Below is a small trained network, with its code and all its weights. Each question gives an input and a class and asks what happens when units are switched off, that is, made to give their printed mean instead of their output.

import numpy as np


def w(rows, s, z=0):
    codes = np.array(rows[::2]) - 128.0
    scale = np.full(codes.shape[1], s)
    scale[-1] = z or s
    return codes * scale


def norm(h):
    return h / np.sqrt((h * h).mean(-1, keepdims=True) + 1e-5)


def f(y):
    return y / 2 * (1 + np.tanh(0.7978845608 * (y + 0.044715 * y**3)))


def log_softmax(a):
    a = a - a.max(-1, keepdims=True)
    return a - np.log(np.exp(a).sum(-1, keepdims=True))


def net(x, mask):
    res = np.array(x, float).reshape(1, 7) / 4 @ E
    u = 0
    for l in range(2):
        y = f(norm(res) @ A[l][:, :-1].T + A[l][:, -1])
        res = res + np.where(mask[u : u + 8], y, B[l][:, -1]) @ B[l][:, :-1]
        u += 8
    return log_softmax(norm(res)[-1] @ U[:, :-1].T + U[:, -1])


A, B = {}, {}
E = w([
[65,112,85,72,80,122,184,105],'x0',
[77,79,139,136,35,121,93,205],'x1',
[95,95,116,80,140,166,111,89],'x2',
[232,115,138,149,146,54,114,100],'x3',
[159,191,44,152,83,154,173,151],'x4',
[103,255,172,76,179,146,194,171],'x5',
[144,146,121,45,64,136,200,22],'x6',
],0.0035)
A[0] = w([
[162,162,84,236,193,132,142,200,35],'0.n1',
[90,73,174,47,5,109,167,197,22],'0.n2',
[138,176,71,57,73,175,194,132,7],'0.n3',
[217,125,171,143,216,233,132,146,83],'0.n4',
[103,46,104,165,39,103,77,215,38],'0.n5',
[171,208,30,223,64,66,153,215,182],'0.n6',
[114,160,216,112,108,131,100,253,74],'0.n7',
[199,146,72,121,25,67,114,85,56],'0.n8',
],0.0041,0.0019)
B[0] = w([
[114,182,78,106,196,146,92,67,175],'0.n1',
[205,233,133,159,122,230,83,182,194],'0.n2',
[25,181,105,99,51,101,116,140,193],'0.n3',
[167,218,141,194,100,125,57,192,188],'0.n4',
[140,128,221,136,99,169,128,190,204],'0.n5',
[206,81,118,147,172,122,188,79,251],'0.n6',
[152,71,164,140,84,128,50,8,189],'0.n7',
[151,110,133,238,80,2,184,187,185],'0.n8',
],0.0049,0.0018)
A[1] = w([
[151,67,167,226,158,65,88,148,171],'1.n1',
[55,24,120,152,183,172,66,191,96],'1.n2',
[120,231,168,113,217,103,97,64,157],'1.n3',
[50,193,53,65,74,179,143,122,4],'1.n4',
[255,195,117,119,232,106,154,132,125],'1.n5',
[119,136,250,122,90,100,57,172,137],'1.n6',
[220,92,51,146,57,44,163,130,85],'1.n7',
[143,113,72,166,136,172,176,156,124],'1.n8',
],0.0057,0.0017)
B[1] = w([
[61,164,2,93,144,93,176,68,226],'1.n1',
[156,100,38,143,53,138,42,35,186],'1.n2',
[207,104,205,111,151,225,148,182,250],'1.n3',
[52,197,81,31,136,15,135,217,203],'1.n4',
[122,102,108,168,195,193,76,117,253],'1.n5',
[85,121,182,139,31,185,113,177,199],'1.n6',
[143,78,254,157,152,30,177,131,220],'1.n7',
[141,118,160,117,146,131,16,186,137],'1.n8',
],0.005,0.0041)
U = w([
[27,214,66,36,89,86,168,180,132],'0',
[97,151,220,120,65,212,88,183,142],'1',
[143,130,152,183,73,76,214,179,20],'2',
[109,164,159,31,186,162,235,111,2],'3',
[84,87,64,159,71,161,47,70,170],'4',
[186,157,116,182,254,194,111,123,201],'5',
[150,59,143,152,155,26,190,44,152],'6',
],0.0092,0.0026)

Each question gives the input, the list of numbers given to net, and the class t.
The units are the neurons (one row each of A and B). Each row of codes is followed by its name. A weight is (code - 128) times the scale printed after its matrix; where a second scale follows, it is the last column's (A, B and U).
mask holds one flag per neuron, layer by layer. A switched-off neuron (its flag False) gives its mean, the last column of its row in B, instead of its output. The means were averaged over made-up inputs and are rounded, as every weight is.
A unit's drop is (log p(t) with every unit on - log p(t) with that unit switched off) / (log p(t) with every unit on - log p(t) with every unit switched off).
The circuit of an input: a set's keep is (log p(t) with only the set's units on - log p(t) with every unit switched off) / (log p(t) with every unit on - log p(t) with every unit switched off). Starting from the 12 units with the biggest drops (on a tie, the unit counted first), units are removed one at a time, each time the one whose removal leaves the highest keep (on an exact tie, the one counted first), for as long as the keep stays at least 0.8.
units of the circuit, in order: the units of the circuit, biggest drop first
most important unit: the unit with the biggest drop
top k neurons: the k neurons with the biggest drops, biggest first
top k neurons in layer l: the k neurons of layer l with the biggest drops, biggest first
input [-1,5,6,5,-4,-1,-6], class 4: units of the circuit, in order : (1.n2)
input [-8,7,-4,-8,-2,-6,-4], class 4: top 2 neurons : (1.n2 1.n1)
input [-2,0,1,-2,7,-3,6], class 2: top 2 neurons in layer 0 : (0.n8 0.n3)
input [-1,7,-1,5,-2,-1,-8], class 4: units of the circuit, in order : (1.n1 1.n2)
input [8,-2,2,3,7,1,-4], class 6: units of the circuit, in order : (0.n6 1.n7)
input [-2,7,-2,0,2,2,-5], class 4: units of the circuit, in order : (1.n1 0.n7)
input [8,-8,0,2,7,-1,0], class 6: top 3 neurons : (1.n7 0.n8 0.n6)
input [-6,8,-1,2,-6,2,-5], class 4: units of the circuit, in order : (1.n2 1.n1)
input [-2,4,-5,5,8,-1,-1], class 6: units of the circuit, in order : (1.n7 0.n6)
input [4,5,-3,-2,2,-1,0], class 1: top 2 neurons : (0.n2 0.n5)
input [0,-1,-1,-4,3,-3,-7], class 4: top 2 neurons in layer 0 : (0.n2 0.n5)
input [3,4,-3,3,4,0,1], class 6: top 2 neurons : (0.n6 1.n7)
input [8,1,0,0,7,-4,-6], class 6: top 2 neurons : (0.n6 1.n7)
input [-3,2,-3,-4,4,-7,6], class 6: units of the circuit, in order : (1.n7)
input [5,2,0,8,8,-3,-1], class 6: top 2 neurons : (0.n6 1.n7)
input [6,1,7,-4,-4,-3,3], class 0: units of the circuit, in order : (1.n4 0.n7)
input [-3,4,2,8,-8,5,-1], class 1: top 2 neurons : (1.n6 0.n6)
input [3,7,-3,5,3,2,-3], class 6: top 2 neurons : (0.n6 0.n7)
input [-3,2,0,0,2,-6,1], class 6: top 2 neurons : (1.n7 1.n1)
input [-1,-4,5,-5,-4,-3,-4], class 4: most important unit : 1.n2
input [-1,-3,5,4,4,-3,-1], class 6: top 3 neurons : (1.n7 0.n8 0.n2)
input [1,-5,8,-8,0,-5,1], class 0: top 2 neurons in layer 1 : (1.n4 1.n5)
input [1,3,5,2,1,-5,4], class 6: top 2 neurons in layer 0 : (0.n8 0.n4)
input [8,-3,6,1,-3,7,2], class 0: top 2 neurons in layer 0 : (0.n3 0.n6)
input [3,-5,-5,8,-8,8,5], class 5: top 2 neurons in layer 1 : (1.n5 1.n4)
